Group, then class
[ -2.7  -1.9 -22.3  -7.6 -14.3  -1.0   4.1  13.7   7.2  -1.4   8.7  14.0
   9.4   3.9   2.8  17.3  20.6  11.3  22.3  -7.2  15.5   2.0  -1.8 -15.5
  -3.3  52.1 -11.9  -8.7  10.5  10.8  10.4  -7.7  -5.9  14.3  -7.1   8.3
  -6.9  -5.7  -0.9   2.8  -4.5   3.1   9.4   6.6   3.2  -0.7  -8.5 -10.4
  -0.7   0.7   2.2  -8.9   6.2  13.0 -21.9  14.3  31.9   1.6  -6.6   8.2
  -7.9  -1.9   5.0] => J30 [88]
[  0.7   3.3 -12.5 -10.8   4.4 -27.1   6.7   6.5   1.7  30.1   3.4  -2.6
  -1.4  18.9  41.3  34.5  57.1   0.7  -7.6 -20.9 -44.0   3.4 -23.5 -18.4
  -2.0  15.5  22.6  -0.1 -24.1   8.4 -34.1   9.4 -35.8   3.5  40.0 -17.6
 -18.2 -18.1   8.6   8.2   0.5  -6.1  -9.3 -10.9   0.3 -19.8   0.6 -10.1
 -15.6  47.3  12.2   3.7  34.5  -0.7 -10.1   7.7   7.0   6.3  -1.4  21.7
   5.2  -6.9   3.8] => J674 [93]
[  7.1  -9.0  -6.8 -10.6   4.1   9.7   9.0  -7.6  24.2   4.7  16.2  10.0
  14.3  -0.4  10.3  -5.7  14.7   8.1 -12.3  -6.0  23.9   4.9   4.0 -13.6
  -4.6 -15.5  -2.9  -5.1  10.8  -6.2   5.0 -16.3 -19.4  -2.5 -23.2   8.2
 -17.0 -13.7   2.9  -4.1   5.2  -1.7   6.8  -3.8  -8.0 -13.8 -15.9 -10.8
   3.0  10.5  11.3 -13.6  -9.9 -13.0   9.9  -7.9  24.7  -2.7 -11.3 -13.7
   1.3   0.6   3.7] => J974 [94]
[ -9.8 -11.0  -4.3  -8.0 -11.3  -0.8  -0.2   5.7  10.3   5.1  11.5  12.7
  12.5   8.0   5.9  22.0  26.7  11.9  17.2 -13.9  -6.6   6.0   2.7 -15.2
  -4.5  11.5 -11.4 -10.6   7.8   0.6  14.3 -14.7  -9.0   7.6   7.3   4.0
  -7.1  -2.0   7.7   6.6  -8.2   2.1  13.7   4.5  -5.2   6.6  -6.6  -4.8
 -13.6   3.9  -4.1  -8.1  14.2   9.2 -19.4  -5.7  22.4  -0.5   8.6  12.7
  -8.9   2.9 -12.7] => J30 [88]
[-14.4  -5.7   3.2 -23.6  -9.7  -0.9   3.2  14.8  28.5  23.4   1.9  19.6
  21.0 -16.7  65.4   2.7  40.3   4.9  -1.9 -25.5 -29.3  12.8  -4.6 -29.0
   3.2  10.7 -22.7 -15.3 -10.2  -5.5  10.9   9.7 -31.1  21.9   4.9  -3.4
  -2.4 -22.5  13.4  -2.7  -7.0   4.2 -22.7  -8.7  10.9 -11.9   2.9   5.7
 -11.7  29.3   7.1  -4.2   9.6   8.2 -26.8   7.5  28.5  -8.5   3.6  39.0
  -0.9   9.2   0.3] => J30 [88]
[  0.6   7.0 -10.8  -1.8  -7.5  11.2  -1.8  17.1  10.6   5.8   9.7  17.5
   5.4  -0.5  13.8  13.9  16.3  19.0  23.7  -2.6   1.2  10.4  -0.3 -12.2
  -2.9  13.5  -5.4 -15.2  18.0   9.5   9.5  -7.4  -1.8  11.9   3.8  14.6
  -7.9   6.4   1.7  13.1  -4.7   6.2  10.4   5.5  -4.2  -1.4 -12.3  -6.3
   3.5  -2.2  21.1 -11.4   8.9  21.6 -23.5  11.3  28.7   4.7  -9.3 -29.4
  -2.7  12.1  -8.3] => J30 [88]
[ 10.5   4.3   2.3  -3.6  25.2  -7.5   7.0  -6.1   7.5   8.1   4.4  12.6
  -2.8   1.2   7.8  10.4 -13.7   0.9  -9.4  -1.9  26.3   8.9  16.1 -10.5
  -1.6 -26.4  -0.7   0.3   7.5  -3.3 -15.7 -23.1 -14.5 -17.7 -24.4   6.4
  -1.5 -12.4   6.7 -10.3   0.8  -6.8  -5.2   0.6 -10.6 -12.9 -17.6 -16.3
  -1.8   6.4 -12.2 -10.3  -3.5 -25.6  19.7  -5.4   8.9  -2.8 -13.0  -0.5
   3.0  -9.5   0.0] => J974 [94]
[ -2.7  -2.0 -12.3   0.3  16.1  -9.4   2.7   2.8 -19.1  10.2  -5.0  -9.2
  -8.2  16.3  33.5  24.1  33.0 -30.9 -12.2  -5.1 -31.5   4.4  -9.1   5.5
 -14.0  13.5  14.8   2.2  -1.5   7.3  -4.4  14.5 -10.7  19.8  16.9 -16.6
  -7.1  -3.8  11.3  16.8   0.4  -9.6  -3.8 -13.0   1.4 -12.1   9.7  -9.7
  -5.0  20.6   8.6   0.1  28.3   3.9  -0.6  -0.3   1.8  13.3  -0.5  11.6
  10.3  -9.1   0.0] => J674 [97]
[ 11.7   4.5   0.1 -36.1  14.1  -8.1  21.4 -13.2  19.9  -2.5  12.1  27.5
  13.5  -0.3   2.0   4.2  22.3  -1.9 -24.7 -13.4  15.0  -0.4  -0.6 -20.7
  -9.3 -36.2   2.4  10.3  -4.8  -6.3   7.3 -17.0 -45.2 -10.4 -26.5  11.9
 -11.1 -34.3  -8.0 -10.0   7.1   6.5   4.1   6.5  -0.3  -7.1 -12.2 -39.9
   0.2  34.7   1.9  -6.8   9.0  -9.0  20.7   4.5  23.5  -0.3 -20.8   6.7
   3.9 -10.2   7.1] => J974 [85]
[  3.0  -4.2   7.5  -4.0  18.3  -4.7  26.5   3.3  -7.6   4.6   3.0  -3.1
  -2.8  16.4  21.6  21.6  33.1   0.2 -23.5  -1.0 -25.8   1.1 -17.7  -1.6
 -11.0   5.5  32.8   3.6   2.9   5.7   9.6  10.3 -22.1   7.3  -5.9 -11.2
 -26.0 -10.0   1.2  13.7   5.9  -5.2  11.1  -9.3   7.0  -5.0   5.0 -22.4
   1.3  30.1  13.1   9.5  30.3  -2.3  -2.0  -8.0   3.4  11.5  -5.9   1.0
  -0.6 -21.6  -4.1] => J674 [97]
[  0.0  -3.5 -10.2  -7.8  -7.4 -13.3   9.7   1.2  25.0  19.3  16.4  34.8
   8.2   2.2  18.5  10.1  36.8  20.8  -4.6 -15.4  -5.6   8.1  -8.8 -19.0
  -1.3  -7.6  -3.5  -6.1   0.9 -18.7   9.3   0.7 -34.8   6.8 -13.1  14.1
 -11.1 -24.0  -3.9  10.2   4.6   3.6   6.4   8.0   1.7 -10.6 -10.7 -21.0
   3.5  28.7  -2.3  -5.8   4.4   3.6   4.4   6.1  37.9   0.1  -5.4   8.9
   4.8   4.5  -4.8] => J974 [94]
